Here are made-up objects, facts about them, and rows of numbers that follow some of those facts. Name the object behind each unnamed row.

There are 3 kinds of fact about the objects: γ, τ, Ω.
vafigre τ:178 Ω:grotil
bosku τ:178 Ω:gagrepo
skugron τ:178 Ω:vogin
dezil γ:skoskal, dresa τ:178 Ω:sapon
grubru τ:221 Ω:klabra
lubrik τ:178 Ω:siflar
zuskin τ:178
begrul γ:vogin, siflar τ:221 Ω:kosas
kosas τ:221
medrul τ:178 Ω:devus
votam τ:221 Ω:skugron
mades τ:221 Ω:pufo
devus τ:178 Ω:drumur
plefim τ:221 Ω:votam
skoskal γ:siflar τ:221
pubim γ:tanem τ:178 Ω:dobrir
pubruflu γ:skoskal τ:221 Ω:meple
leskis τ:221 Ω:kigir
tritre γ:skoskal, siflar τ:221 Ω:bosku
zopler γ:siflar τ:178 Ω:medrul
gozik γ:sapon τ:221 Ω:plefim
pufo γ:skoskal τ:178 Ω:plegrus
piplor γ:siflar, zopler τ:178 Ω:flupla
flepan γ:pubim, siflar τ:221 Ω:lubrik
gregik τ:221 Ω:skupafir
sapon γ:tritre, siflar, dresa τ:221 Ω:zekar
grisketer γ:pubim τ:221 Ω:vafigre
neto γ:skoskal τ:178 Ω:supul
trifikle τ:178 Ω:gregik
drizok γ:pufo τ:178 Ω:begrul
flupla τ:221 Ω:brebu
brebu γ:nugra τ:221 Ω:tesok
tesok γ:skoskal, dresa τ:221 Ω:leskis
tanem γ:skoskal, flastes τ:178 Ω:grisketer
supul γ:grubru τ:221 Ω:trifikle
vistor γ:dezil τ:178
dresa τ:178 Ω:brapla
stazubul τ:178
grigrime γ:siflar τ:178 Ω:gozik
kigir γ:nugra, tanem τ:178 Ω:nugra
drumur γ:siflar, flastes τ:178 Ω:pubim
siflar τ:178 Ω:dezil
flastes τ:178 Ω:tritre
kobrel τ:178 Ω:grubru
zekar γ:siflar, devus τ:178 Ω:zuskin
nugra γ:dresa τ:178 Ω:drizok
meple γ:tesok, pufo τ:221 Ω:piplor
dobrir τ:221 Ω:tanem
pebril γ:siflar τ:221 Ω:flepan
brapla γ:siflar τ:221 Ω:grigrime
vogin γ:flastes τ:221 Ω:pubruflu
grotil γ:zuskin τ:221 Ω:pebril
dupluzom γ:grubru τ:178 Ω:dresa
zifen γ:skoskal, siflar τ:178
skupafir τ:221 Ω:zopler
gagrepo τ:221 Ω:zifen
plegrus γ:flastes τ:178 Ω:neto
klabra γ:flastes τ:178 Ω:stazubul

Some rows with their names:
grisketer: -3.292  -3.313  -3.153  0.130  0.106  0.564  0.888  2.279  0.045  0.074  2.673  0.231  -1.374  -0.571  -1.371  -1.415  -0.346  1.816
tanem: -1.185  0.449  -1.678  -2.748  2.919  1.771  0.886  2.450  0.505  -1.393  0.499  0.743  -0.323  -0.350  -0.162  -1.431  0.956  1.040
neto: 1.155  1.099  1.627  0.587  1.336  1.245  1.459  1.149  0.029  -1.865  -2.791  0.120  -1.318  -1.702  0.807  1.904  0.626  -3.388
plegrus: 2.144  1.708  1.605  0.529  1.393  0.899  1.906  1.434  -0.294  -2.089  -3.680  -0.095  -0.944  -1.601  0.910  1.316  0.339  -3.796
zuskin: 0.440  2.454  0.428  -2.275  1.269  0.127  -0.065  -0.466  0.626  1.388  -0.853  0.305  0.098  -0.758  -0.154  0.682  0.302  -0.770
flastes: 0.307  3.379  1.125  -1.567  0.896  1.326  0.316  -0.169  -0.017  0.314  -1.129  -0.234  0.122  -0.084  1.020  0.310  0.753  0.173
gagrepo: -1.480  1.209  0.564  0.575  -2.311  1.158  1.558  -1.161  -0.568  3.629  0.426  -0.910  -0.902  0.604  -0.753  -0.033  -1.089  3.352
bosku: -0.743  5.523  2.126  -1.955  -0.728  2.731  1.676  -1.075  -0.349  1.898  -0.883  -1.207  -0.163  0.339  1.362  0.095  0.246  2.604
medrul: 2.119  2.128  1.792  -0.369  0.045  0.625  -0.245  -1.625  0.685  -1.277  0.795  1.893  1.560  0.879  2.533  -1.577  0.474  -0.486
devus: 3.003  2.269  1.122  -0.306  0.993  0.643  0.458  -1.271  0.495  -1.673  -0.430  1.621  1.402  1.099  2.147  -2.768  0.389  -0.260
sapon: -1.439  -2.348  -2.459  -0.862  -0.878  -0.930  -0.261  -3.117  0.776  0.800  -0.860  0.454  -0.163  -0.980  -3.612  1.306  -1.047  0.736
kigir: 3.743  4.461  0.694  -1.637  0.423  -1.275  -0.764  1.324  -0.220  -2.908  1.294  -0.513  -0.723  0.180  -0.218  1.040  0.798  1.125
nugra: 3.469  3.974  0.696  -1.796  0.770  -2.047  -1.087  0.310  -1.256  -2.256  1.155  -0.058  -1.602  -0.197  0.283  0.302  1.469  0.819
pubruflu: -1.544  -5.240  -0.786  2.200  -1.560  -1.234  0.454  -1.186  0.432  1.791  0.300  -1.085  -0.521  0.597  -0.048  -0.653  1.632  0.308
brebu: 1.784  -3.259  -1.036  0.997  -2.587  0.263  0.121  1.702  0.839  -1.357  1.250  -1.431  1.952  0.665  -1.679  1.607  -1.093  1.659
gozik: -2.794  -1.852  0.062  2.475  0.614  -0.713  -1.631  0.462  -0.762  -0.903  -1.660  -0.406  0.220  1.968  -0.837  -0.414  -1.856  1.854
flepan: -1.918  0.190  -2.159  1.959  -3.041  -0.958  0.178  -1.530  -0.770  -2.265  1.379  -0.712  0.030  -0.158  0.340  -1.979  -1.492  -2.783
lubrik: -0.152  4.097  -0.873  -1.818  -0.773  -0.310  -0.485  -2.149  0.389  -2.648  -0.536  -0.629  0.650  -1.155  1.017  -1.206  0.084  -3.685
siflar: 0.031  2.990  -0.794  -2.363  0.063  0.160  -0.489  -2.963  0.672  -2.422  -1.865  -0.064  0.884  -1.433  -0.504  -0.127  0.117  -2.812
klabra: 1.522  1.768  1.141  -1.482  2.084  -1.050  -0.218  1.910  0.756  5.425  0.827  0.720  1.306  -0.381  0.995  0.341  -0.801  -3.601
votam: -1.656  -0.612  -1.056  4.284  1.400  -1.477  -0.786  -0.387  1.543  0.288  0.050  -1.080  -1.187  1.103  -0.051  -0.078  -1.046  2.113

Which object is each row?
A row may be one of the objects named above.
1.419  2.710  1.213  -1.649  1.532  -0.194  -0.311  0.909  0.559  3.571  0.132  0.348  0.847  -0.133  0.657  0.150  -0.130  -1.547 -> stazubul
0.753  -5.685  -0.704  0.774  -3.173  -0.288  0.288  1.250  0.203  0.009  0.274  -1.197  2.161  0.879  -1.267  1.174  -0.001  0.471 -> flupla
-3.012  -0.786  -2.619  1.001  -1.959  -0.086  0.427  1.317  -0.863  -0.642  3.272  -0.510  -0.562  -0.410  0.213  -2.189  -0.984  -1.246 -> grotil
1.108  -1.980  -0.452  0.951  -1.330  -2.785  -0.327  -0.707  -2.164  2.165  1.450  0.413  -2.292  0.404  -1.394  -0.369  0.367  1.047 -> begrul
2.929  -0.482  -1.290  1.480  -1.514  -1.151  -0.451  1.455  0.178  -2.699  2.350  -1.095  0.123  0.808  -1.867  1.668  -1.240  2.498 -> leskis
-1.395  -3.128  0.961  2.017  -2.317  1.146  -1.128  -1.178  0.423  0.035  3.169  1.647  -0.219  -0.720  0.169  1.531  -0.840  1.419 -> skupafir
-0.239  1.782  -0.246  -3.329  1.497  0.004  -0.497  -1.447  1.106  1.498  -1.459  0.523  0.332  -1.235  -1.519  0.943  0.372  -0.583 -> zekar
-1.926  -1.060  -0.609  4.152  0.935  -1.412  -0.790  -0.709  1.635  0.041  -0.069  -1.118  -1.109  1.435  -0.102  -0.412  -1.110  1.999 -> votam
-0.819  0.469  -1.589  -2.648  2.900  1.316  0.924  2.460  0.608  -1.691  0.323  0.695  -0.267  -0.608  -0.451  -1.235  1.252  0.700 -> tanem
-1.501  -3.638  -1.073  3.323  -0.308  -1.682  0.122  -1.198  1.327  2.370  0.133  -1.063  -1.401  0.419  0.259  -0.860  1.046  0.977 -> vogin
1.159  -2.724  -0.216  1.484  -0.177  -1.736  0.113  1.419  0.393  6.303  1.704  0.338  0.851  0.141  -0.713  0.244  -2.185  -1.416 -> grubru
0.492  2.185  0.839  -1.536  1.451  0.236  -0.159  -0.096  0.197  0.445  -0.094  0.125  0.357  -0.248  0.478  0.287  0.463  -0.699 -> vistor
-1.779  0.070  -2.028  1.665  -3.107  -0.840  -0.056  -1.575  -0.629  -1.945  1.733  -0.794  -0.026  -0.050  0.324  -2.091  -1.581  -2.975 -> flepan
-0.131  2.619  -1.105  -2.791  0.977  -0.052  -0.664  -3.001  1.200  -1.351  -1.920  0.116  0.826  -1.827  -1.678  0.931  0.234  -1.797 -> dezil
-0.756  2.577  0.536  1.400  2.975  -0.336  -0.962  -0.929  2.325  0.585  -0.891  -1.226  -0.737  0.200  1.811  -0.497  1.354  -0.109 -> skugron
-1.330  1.001  1.575  -2.081  1.277  0.371  -1.161  0.701  -1.885  -0.650  -2.527  0.380  1.051  0.937  0.692  -0.212  0.637  -1.195 -> dresa
-0.118  4.365  -1.153  -1.796  -0.774  -0.320  -0.541  -1.988  0.007  -2.897  -0.957  -0.484  0.787  -0.991  0.884  -1.059  -0.075  -3.394 -> lubrik
-1.194  0.586  1.434  -2.216  1.083  0.420  -1.072  0.629  -1.838  -1.023  -2.441  0.384  1.270  1.257  0.730  0.081  0.574  -0.695 -> dresa
0.641  -2.920  -0.595  1.625  -0.414  -2.007  0.185  1.366  -0.016  6.328  1.633  0.393  0.766  0.002  -0.722  -0.117  -2.095  -1.844 -> grubru
-0.511  -4.152  -2.540  0.687  0.854  0.305  1.707  1.130  0.156  -0.682  0.211  0.937  -0.381  0.619  -1.819  -2.538  -0.201  2.684 -> dobrir
0.642  2.141  0.464  -1.480  0.905  0.347  -0.044  0.076  0.013  1.035  -0.610  0.307  0.307  -0.295  0.673  0.268  0.608  -0.868 -> vistor
-0.481  0.701  2.188  -0.215  0.504  2.523  -0.599  0.620  0.618  -1.787  0.153  0.896  -1.013  -2.069  0.824  3.383  0.840  -1.129 -> trifikle
2.186  1.119  -0.093  -1.581  2.620  0.834  1.285  0.118  0.831  -2.054  -1.318  1.255  0.818  0.543  0.376  -2.442  0.927  0.823 -> pubim
-0.411  -3.142  0.639  3.193  -1.302  1.178  0.776  0.596  -0.328  -1.025  -0.592  0.563  -2.067  -1.419  -1.064  2.799  -0.742  -0.939 -> supul
2.730  -2.033  -1.061  1.492  -1.923  -0.144  -0.056  2.009  0.795  -2.438  1.443  -1.252  0.979  0.711  -1.900  1.873  -1.371  2.284 -> tesok
-2.419  0.014  -2.102  1.863  -3.070  -0.403  0.143  -0.245  -0.982  -1.284  3.000  -0.726  -0.132  -0.249  0.719  -1.998  -1.425  -2.588 -> pebril
-2.238  -0.983  -0.340  3.574  1.307  -1.113  -1.032  0.320  0.792  -0.164  -0.706  -0.879  -0.456  1.402  -0.310  -0.053  -1.796  2.289 -> plefim
-0.433  2.874  -1.005  -2.989  0.704  0.197  -0.790  -3.398  0.955  -1.019  -2.464  0.327  0.245  -1.549  -1.154  0.917  0.238  -1.316 -> dezil
0.666  2.094  0.639  -1.415  1.534  -0.096  -0.322  0.833  0.416  1.748  -0.161  0.256  0.651  -0.627  1.011  0.179  -0.085  -2.005 -> kobrel
-2.726  2.456  -1.494  -2.142  1.633  1.251  -0.279  2.842  0.251  -1.110  2.390  -0.190  -0.501  -0.865  1.264  -1.593  0.652  -1.659 -> vafigre
0.115  2.327  -0.748  -3.013  0.729  0.272  -0.962  -2.982  1.115  -1.305  -2.209  0.201  0.568  -1.620  -1.573  0.900  0.196  -1.797 -> dezil
3.291  1.800  0.278  -0.685  1.892  0.301  1.340  -0.289  0.632  -2.204  -1.300  1.607  1.443  1.111  1.442  -3.005  0.713  0.048 -> drumur
2.242  -1.481  -1.245  1.495  -1.813  -0.297  -0.013  1.662  0.805  -2.271  1.704  -1.269  1.130  0.989  -1.837  1.907  -1.547  2.311 -> tesok
0.091  -1.859  -0.739  0.820  -1.024  -1.664  0.037  -0.204  -1.013  2.597  1.036  0.294  -1.179  0.109  -1.070  -0.018  -0.385  0.758 -> kosas
2.890  2.816  0.646  -2.247  1.115  -2.207  -0.895  -0.147  -1.743  -0.502  1.209  0.499  -1.817  -0.124  0.601  0.063  1.878  -0.080 -> drizok
-2.199  0.875  1.651  -1.173  2.119  0.541  -2.015  1.115  -1.446  -1.166  -3.032  0.171  1.582  1.735  0.741  -0.053  -0.221  -0.197 -> grigrime
-0.041  1.539  1.077  -1.812  0.767  0.638  -0.399  0.388  -0.568  -0.234  -1.251  -0.073  0.693  0.060  0.826  -0.079  0.762  -0.673 -> dupluzom
0.467  -2.028  -0.169  1.071  -1.080  -1.840  0.138  -0.425  -0.927  2.714  1.038  0.153  -1.256  -0.027  -1.238  -0.207  -0.706  0.762 -> kosas
-2.229  -3.536  0.890  2.102  -2.005  1.489  -0.766  -0.468  0.277  -0.178  2.878  1.534  -1.154  -1.410  -0.492  2.691  -0.731  1.473 -> gregik
-0.368  -2.242  -0.514  1.187  -0.985  -0.461  0.318  -0.234  -0.432  1.535  0.441  0.100  -0.436  0.194  -1.082  -0.041  -1.009  0.747 -> skoskal
-1.150  -6.698  -0.865  1.502  -2.614  -0.917  0.714  -0.790  -0.053  2.164  -0.189  -0.893  0.617  0.679  -0.323  -0.404  1.767  -0.116 -> meple
-2.620  -4.179  0.392  0.720  -0.865  -0.288  -1.023  0.531  -2.708  -0.456  -2.174  0.457  0.729  1.971  -0.824  -0.329  -1.227  1.258 -> brapla
0.744  -2.353  0.777  -2.082  -0.913  0.375  -0.040  0.891  0.505  0.326  -0.728  -0.804  2.226  0.237  1.081  0.661  2.607  -1.374 -> piplor
0.585  -5.726  -0.988  0.749  -2.786  0.210  0.591  1.452  0.160  -0.269  0.611  -1.324  2.174  0.495  -1.090  1.189  0.022  0.815 -> flupla
3.062  -0.121  -1.172  1.624  -1.566  -1.226  -0.580  1.318  0.089  -2.530  2.161  -1.167  -0.260  0.621  -1.965  1.842  -1.253  2.628 -> leskis
0.781  1.755  2.294  -0.293  -0.219  1.460  -1.234  -1.248  0.942  -1.011  1.736  1.821  1.184  0.022  2.385  0.348  0.405  0.038 -> zopler
-0.328  -2.226  -0.760  1.543  -1.036  -0.568  0.251  -0.461  -0.379  1.712  0.674  0.123  -0.660  0.387  -1.053  -0.554  -0.813  0.641 -> skoskal
0.454  -2.065  -0.483  1.814  -1.025  -0.694  0.938  0.202  -0.506  0.113  -0.516  -0.154  -0.424  -0.141  -1.144  0.421  -0.836  0.163 -> mades
-1.050  -2.489  -2.258  -0.387  -0.797  -0.845  -0.373  -3.168  0.645  0.655  -1.107  0.321  -0.101  -1.318  -3.712  1.099  -0.866  0.664 -> sapon
0.313  2.901  1.140  -1.886  0.452  0.995  0.368  -0.184  -0.039  1.949  -0.405  -0.300  0.060  -0.149  1.142  -0.149  0.179  0.422 -> zifen

